Here is a tiny trained network, its code and every weight. The questions are about switching its units off for an input and a class, where a switched-off unit gives its printed mean instead of its output.

import numpy as np


def w(rows, s, z=0):
    codes = np.array(rows[::2]) - 128.0
    scale = np.full(codes.shape[1], s)
    scale[-1] = z or s
    return codes * scale


def f(y):
    return np.maximum(y, 0)


def log_softmax(a):
    a = a - a.max(-1, keepdims=True)
    return a - np.log(np.exp(a).sum(-1, keepdims=True))


def net(x, mask):
    res = np.array(x, float).reshape(1, 8) / 4 @ E
    y = f(res @ A[0][:, :-1].T + A[0][:, -1])
    res = res + np.where(mask, y, B[0][:, -1]) @ B[0][:, :-1]
    return log_softmax(res[-1] @ U[:, :-1].T + U[:, -1])


A, B = {}, {}
E = w([
[108,96,197,140,125,32,156,174],'x0',
[93,111,84,90,167,206,206,169],'x1',
[36,169,86,232,118,88,146,99],'x2',
[190,107,89,135,182,118,114,151],'x3',
[67,117,77,177,95,111,70,127],'x4',
[167,254,184,217,136,145,178,171],'x5',
[170,127,184,185,105,176,218,193],'x6',
[73,170,201,88,51,125,102,47],'x7',
],0.0081)
A[0] = w([
[136,12,129,38,145,61,52,120,198],'n1',
[194,133,84,86,154,42,74,96,199],'n2',
[148,56,157,143,253,218,136,209,173],'n3',
[168,3,144,129,204,54,48,182,254],'n4',
[31,74,51,203,126,155,149,20,163],'n5',
[119,125,161,114,81,8,27,90,211],'n6',
[130,220,8,194,234,204,193,131,230],'n7',
[24,71,63,95,50,159,128,3,204],'n8',
],0.006,0.004)
B[0] = w([
[44,227,47,129,170,144,126,151,232],'n1',
[112,180,85,108,136,79,47,210,192],'n2',
[169,126,116,57,142,98,103,158,224],'n3',
[65,121,43,152,147,183,32,196,234],'n4',
[88,200,97,254,195,164,138,152,208],'n5',
[61,167,119,97,115,39,105,127,219],'n6',
[152,106,92,133,73,150,69,197,255],'n7',
[63,127,189,122,139,229,65,153,232],'n8',
],0.0082,0.0097)
U = w([
[87,114,64,204,221,97,89,183,167],'0',
[105,76,134,178,108,8,173,139,32],'1',
[156,144,202,146,66,39,115,103,124],'2',
[159,12,76,167,213,66,197,2,3],'3',
[191,31,68,18,76,178,129,167,162],'4',
[75,101,188,149,195,119,239,143,114],'5',
],0.0084,0.0044)

Each question gives the input, the list of numbers given to net, and the class t.
The units are the neurons (one row each of A and B). Each row of codes is followed by its name. A weight is (code - 128) times the scale printed after its matrix; where a second scale follows, it is the last column's (A, B and U).
mask holds one flag per neuron, in row order. A switched-off neuron (its flag False) gives its mean, the last column of its row in B, instead of its output. The means were averaged over made-up inputs and are rounded, as every weight is.
A unit's drop is (log p(t) with every unit on - log p(t) with that unit switched off) / (log p(t) with every unit on - log p(t) with every unit switched off).
The circuit of an input: a set's keep is (log p(t) with only the set's units on - log p(t) with every unit switched off) / (log p(t) with every unit on - log p(t) with every unit switched off). Starting from all 8 units, units are removed one at a time, each time the one whose removal leaves the highest keep (on an exact tie, the one counted first), for as long as the keep stays at least 0.8.
circuit, biggest first: the units of the circuit, biggest drop first
top k neurons: the k neurons with the biggest drops, biggest first
drop when u is switched off: that unit's drop, to one decimal
input [2,-6,-3,5,6,1,6,2], class 2: circuit, biggest first	[n5; n1]
input [7,8,3,-8,-4,8,-8,5], class 2: circuit, biggest first	[n1; n4]
input [0,2,-7,7,-7,1,-6,8], class 0: circuit, biggest first	[n1]
input [2,8,-7,0,5,7,-4,5], class 4: circuit, biggest first	[n5; n1]
input [5,4,4,2,6,-2,5,7], class 5: circuit, biggest first	[n4; n7; n2]
input [-3,-5,-6,2,-3,-7,6,-4], class 0: top 2 neurons	[n1; n4]
input [6,5,6,-8,7,-6,7,7], class 5: top 2 neurons	[n4; n7]
input [2,-3,-5,-4,-8,-4,2,7], class 2: circuit, biggest first	[n4; n7]
input [-3,-3,-7,-6,0,4,6,2], class 2: top 2 neurons	[n4; n7]
input [-4,-7,2,2,-7,3,1,2], class 2: circuit, biggest first	[n4; n1]
input [1,6,-5,1,1,1,-4,0], class 4: top 3 neurons	[n5; n6; n3]
input [6,4,-1,-5,2,2,1,7], class 5: top 3 neurons	[n7; n2; n3]
input [-2,2,-2,7,8,5,7,6], class 4: top 3 neurons	[n5; n1; n6]
input [-1,-4,-8,-4,-4,-5,-1,6], class 0: circuit, biggest first	[n1]
input [8,5,-4,6,1,3,6,2], class 4: top 3 neurons	[n5; n3; n1]
input [5,7,6,-7,1,-3,6,2], class 5: drop when n1 is switched off	0.1
input [3,-4,4,-8,0,8,7,1], class 1: drop when n8 is switched off	0.4
input [7,4,3,-6,-2,7,-1,5], class 2: drop when n2 is switched off	-0.1
input [2,3,-3,4,4,6,5,7], class 2: drop when n4 is switched off	0.2
input [7,-8,-4,-2,6,-8,1,8], class 0: top neuron	[n1]
